Here is a tiny trained network, its code and every weight. The questions are about switching its units off for an input and a target symbol, where a switched-off unit gives its printed mean instead of its output.

import numpy as np


def w(rows, s, z=0):
    codes = np.array(rows[::2]) - 128.0
    scale = np.full(codes.shape[1], s)
    scale[-1] = z or s
    return codes * scale


def f(y):
    return np.maximum(y, 0)


def softmax(a):
    e = np.exp(a - a.max(-1, keepdims=True))
    return e / e.sum(-1, keepdims=True)


def log_softmax(a):
    a = a - a.max(-1, keepdims=True)
    return a - np.log(np.exp(a).sum(-1, keepdims=True))


def net(x, mask):
    ids = ['ΓΘΞΣΦβδζηλμπψ'.index(c) for c in x.split()]
    T = len(ids)
    res = E[ids] + P[:T]
    u = 0
    for l in range(2):
        r = res
        for j in range(3):
            rows = slice(2 * j, 2 * j + 2)
            q, k, v = (r @ M[l][rows].T for M in (Q, K, V))
            z = softmax(np.where(np.tri(T) > 0, q @ k.T / 2**0.5, -1e9)) @ v
            o = O[l][rows]
            res = res + np.where(mask[u + j], z, o[:, -1]) @ o[:, :-1]
        u += 3
        y = f(res @ A[l][:, :-1].T + A[l][:, -1])
        res = res + np.where(mask[u : u + 8], y, B[l][:, -1]) @ B[l][:, :-1]
        u += 8
    return log_softmax(res[-1] @ U[:, :-1].T + U[:, -1])


Q, K, V, O, A, B = {}, {}, {}, {}, {}, {}
E = w([
[94,211,116,55,144,148,161,136],'Γ',
[188,162,118,137,127,177,191,64],'Θ',
[96,145,73,172,147,187,123,137],'Ξ',
[160,155,107,172,109,208,107,33],'Σ',
[182,127,131,107,92,146,214,100],'Φ',
[50,134,139,58,127,87,69,75],'β',
[80,91,72,82,135,97,115,156],'δ',
[181,179,121,81,108,75,176,108],'ζ',
[183,183,190,200,8,164,115,89],'η',
[103,187,151,181,170,101,111,88],'λ',
[109,81,194,168,19,187,111,179],'μ',
[145,125,142,71,27,200,81,246],'π',
[87,137,105,103,31,72,40,125],'ψ',
],0.017)
P = w([
[12,110,141,99,55,152,218,95],'0',
[126,139,32,213,58,134,174,67],'1',
[65,103,168,97,119,132,196,149],'2',
[173,120,43,211,87,132,130,116],'3',
[108,78,174,107,146,121,148,188],'4',
[217,93,57,202,116,124,83,153],'5',
[149,59,186,116,180,108,106,222],'6',
[255,66,67,195,137,137,43,186],'7',
[192,34,200,114,204,102,73,246],'8',
],0.0093)
Q[0] = w([
[165,104,107,188,20,119,148,154],'L0H0',
[126,154,80,77,216,98,109,191],'L0H0',
[120,150,120,116,147,138,136,143],'L0H1',
[95,102,152,146,127,113,149,99],'L0H1',
[152,72,154,86,127,148,199,64],'L0H2',
[64,142,251,125,147,115,92,100],'L0H2',
],0.022)
K[0] = w([
[65,109,96,71,142,111,229,67],'L0H0',
[174,188,194,187,168,88,105,189],'L0H0',
[162,99,117,128,132,133,105,123],'L0H1',
[84,151,105,120,84,155,172,88],'L0H1',
[125,48,118,111,75,128,228,61],'L0H2',
[6,236,65,90,75,181,166,128],'L0H2',
],0.019)
V[0] = w([
[122,111,110,108,125,123,155,123],'L0H0',
[144,123,103,157,112,88,134,162],'L0H0',
[129,144,168,132,62,93,118,150],'L0H1',
[140,193,128,66,169,185,122,153],'L0H1',
[87,253,116,119,104,119,161,190],'L0H2',
[91,136,104,124,72,153,111,80],'L0H2',
],0.007)
O[0] = w([
[105,133,151,82,120,80,136,137,187],'L0H0',
[136,107,106,127,91,158,136,98,64],'L0H0',
[92,142,153,73,98,136,119,145,138],'L0H1',
[175,94,152,82,207,163,121,160,191],'L0H1',
[140,71,218,152,5,151,94,48,252],'L0H2',
[86,149,158,122,135,47,133,56,247],'L0H2',
],0.0033)
A[0] = w([
[148,124,21,141,186,114,203,108,115],'L0N0',
[167,132,135,101,108,165,44,35,134],'L0N1',
[159,176,91,223,132,157,184,158,113],'L0N2',
[102,170,96,98,187,69,55,78,196],'L0N3',
[54,164,89,148,204,128,178,176,91],'L0N4',
[51,77,75,180,163,215,66,124,110],'L0N5',
[98,100,188,130,93,125,124,174,2],'L0N6',
[129,166,106,180,254,135,107,50,90],'L0N7',
],0.0076,0.0043)
B[0] = w([
[134,121,101,77,15,200,59,150,254],'L0N0',
[107,199,93,60,201,89,176,233,250],'L0N1',
[181,54,99,40,85,178,92,117,247],'L0N2',
[218,43,168,131,41,218,109,99,252],'L0N3',
[112,66,192,108,152,179,114,90,183],'L0N4',
[188,175,165,70,143,73,230,101,207],'L0N5',
[40,148,2,137,205,31,141,161,155],'L0N6',
[21,100,215,29,40,116,72,188,207],'L0N7',
],0.0066,0.0031)
Q[1] = w([
[156,156,198,44,145,161,202,178],'L1H0',
[154,168,125,76,7,147,63,130],'L1H0',
[139,166,46,74,27,136,110,201],'L1H1',
[140,104,166,59,197,194,199,124],'L1H1',
[104,139,205,43,178,210,149,178],'L1H2',
[147,163,25,67,48,134,96,160],'L1H2',
],0.019)
K[1] = w([
[237,87,198,67,207,147,105,153],'L1H0',
[158,92,101,213,159,95,24,181],'L1H0',
[200,113,159,188,155,39,11,200],'L1H1',
[192,85,88,79,233,147,158,68],'L1H1',
[205,88,135,119,250,169,51,110],'L1H2',
[231,87,142,170,103,21,121,238],'L1H2',
],0.018)
V[1] = w([
[140,168,31,78,178,175,99,107],'L1H0',
[153,179,149,107,172,172,180,113],'L1H0',
[132,155,135,165,91,149,180,248],'L1H1',
[133,96,31,62,172,25,195,145],'L1H1',
[199,185,185,129,62,36,144,126],'L1H2',
[102,242,113,104,167,125,35,140],'L1H2',
],0.016)
O[1] = w([
[98,93,125,109,106,190,176,26,170],'L1H0',
[142,81,205,83,180,192,153,99,118],'L1H0',
[95,165,137,125,46,90,255,93,177],'L1H1',
[77,164,50,56,188,77,121,99,126],'L1H1',
[181,103,178,108,99,44,113,12,235],'L1H2',
[72,186,164,133,91,168,42,66,2],'L1H2',
],0.009,0.0059)
A[1] = w([
[19,82,173,213,216,93,177,168,130],'L1N0',
[116,168,227,198,236,46,137,116,214],'L1N1',
[193,157,77,171,101,198,87,71,40],'L1N2',
[5,115,175,90,158,52,115,175,98],'L1N3',
[130,221,135,244,221,175,167,16,84],'L1N4',
[128,179,100,167,158,56,86,121,20],'L1N5',
[43,161,227,115,101,116,157,184,2],'L1N6',
[51,80,216,62,126,78,151,142,83],'L1N7',
],0.011,0.003)
B[1] = w([
[68,151,142,159,129,107,170,51,160],'L1N0',
[66,136,80,73,97,190,108,83,160],'L1N1',
[66,110,127,178,177,103,89,131,200],'L1N2',
[143,11,163,160,70,125,111,95,196],'L1N3',
[66,161,129,29,78,38,116,190,146],'L1N4',
[135,137,165,158,174,159,192,97,174],'L1N5',
[151,175,88,78,218,164,96,119,206],'L1N6',
[159,141,118,191,134,84,103,170,247],'L1N7',
],0.013,0.011)
U = w([
[160,110,146,128,254,128,75,100,203],'Γ',
[179,102,158,101,126,189,155,90,47],'Θ',
[105,148,154,159,171,163,164,86,130],'Ξ',
[88,143,204,88,130,107,124,125,254],'Σ',
[141,150,163,139,152,83,151,147,189],'Φ',
[161,112,155,148,117,128,63,135,134],'β',
[93,102,146,136,139,124,129,113,127],'δ',
[153,132,127,102,169,91,98,39,2],'ζ',
[151,201,126,151,95,169,128,75,151],'η',
[108,135,132,156,120,195,102,56,160],'λ',
[115,178,116,209,181,106,111,79,126],'μ',
[135,128,57,124,149,123,78,120,61],'π',
[141,146,197,160,107,134,130,79,84],'ψ',
],0.0075,0.0028)

Each question gives the input, a string of symbols that net reads in full, and the target symbol t.
The units are the heads (2 rows each of Q, K, V and O) and the neurons (one row each of A and B). Each row of codes is followed by its name. A weight is (code - 128) times the scale printed after its matrix; where a second scale follows, it is the last column's (O, A, B and U).
mask holds one flag per unit, layer by layer, with each layer's heads first. A switched-off unit (its flag False) gives its mean, the last column of its rows in O or B, instead of its output. The means were averaged over made-up inputs and are rounded, as every weight is.
A unit's drop is (log p(t) with every unit on - log p(t) with that unit switched off) / (log p(t) with every unit on - log p(t) with every unit switched off).
The circuit of an input: a set's keep is (log p(t) with only the set's units on - log p(t) with every unit switched off) / (log p(t) with every unit on - log p(t) with every unit switched off). Starting from the 12 units with the biggest drops (on a tie, the unit counted first), units are removed one at a time, each time the one whose removal leaves the highest keep (on an exact tie, the one counted first), for as long as the keep stays at least 0.8.
units of the circuit, in order: the units of the circuit, biggest drop first
unit that matters most: the unit with the biggest drop
k most important neurons: the k neurons with the biggest drops, biggest first
input Θ Σ δ, target δ: units of the circuit, in order => [L1H2; L1N3; L1H1]
input μ Γ Γ Σ Γ λ, target β: units of the circuit, in order => [L0N7; L1H1; L0N3; L1H0]
input Γ δ Γ Γ π β Σ ψ, target μ: unit that matters most => L1H0
input Σ Φ Φ η λ, target λ: units of the circuit, in order => [L1N1; L1H0; L1H1]
input Σ Σ Σ δ Σ Φ, target π: units of the circuit, in order => [L1H0; L0N0; L1H1]
input Σ Σ Ξ, target Ξ: units of the circuit, in order => [L1H2; L1N0; L0N4]
input Γ λ Σ, target Σ: units of the circuit, in order => [L1N4; L0N1; L0N0; L1H0]
input ψ η ζ Φ, target ψ: 3 most important neurons => [L0N0; L1N6; L0N1]
input μ ζ ζ Γ Γ, target Γ: units of the circuit, in order => [L1N6; L1H0; L1N7]
input Φ Φ λ, target λ: 2 most important neurons => [L1N1; L1N3]
input μ Ξ δ Φ Γ λ λ Γ, target β: units of the circuit, in order => [L1H1; L1H0; L0N3]
input Γ Γ Ξ Γ π Φ, target η: 2 most important neurons => [L0N0; L0N6]
input Γ Θ Γ Φ Θ Φ Σ Σ, target Θ: 2 most important neurons => [L0N1; L0N7]
input Σ Ξ Σ ζ Φ ζ Γ Φ Γ, target Φ: units of the circuit, in order => [L1N7; L1H2]
input ζ Γ μ Σ Γ ζ Θ, target Θ: unit that matters most => L1N2
input Γ Γ Φ β Γ Γ Σ λ, target β: 3 most important neurons => [L0N7; L0N3; L0N2]
input Γ Γ δ, target δ: units of the circuit, in order => [L1N3; L1H2; L1H1]
input Ξ Γ Φ Ξ Σ, target Σ: 2 most important neurons => [L1N4; L0N3]
input η Γ ψ Σ Φ, target Φ: 2 most important neurons => [L0N7; L1N7]
input β Φ β Γ η Γ Γ Φ, target Θ: units of the circuit, in order => [L1H2; L1N7; L1N2]
input Γ Σ Γ Θ ζ Γ η ζ, target ψ: unit that matters most => L1H1
input δ Γ ζ β Ξ Γ δ Φ, target π: units of the circuit, in order => [L1H1; L1H0]
input Γ β Σ Σ, target Γ: 2 most important neurons => [L0N7; L1N2]
input Γ η Γ Γ π ζ δ Φ Ξ, target Ξ: 3 most important neurons => [L1N0; L0N4; L0N0]
input ζ ζ η, target η: 2 most important neurons => [L1N1; L1N6]
input ψ Γ β Γ Γ δ, target π: 2 most important neurons => [L0N0; L0N3]
input β Σ Σ Γ Γ Γ, target Σ: unit that matters most => L1N4
input μ ζ Φ Σ, target ζ: 2 most important neurons => [L0N1; L0N5]
input ζ Φ Γ Φ Γ Ξ, target Θ: 3 most important neurons => [L0N5; L0N4; L1N7]
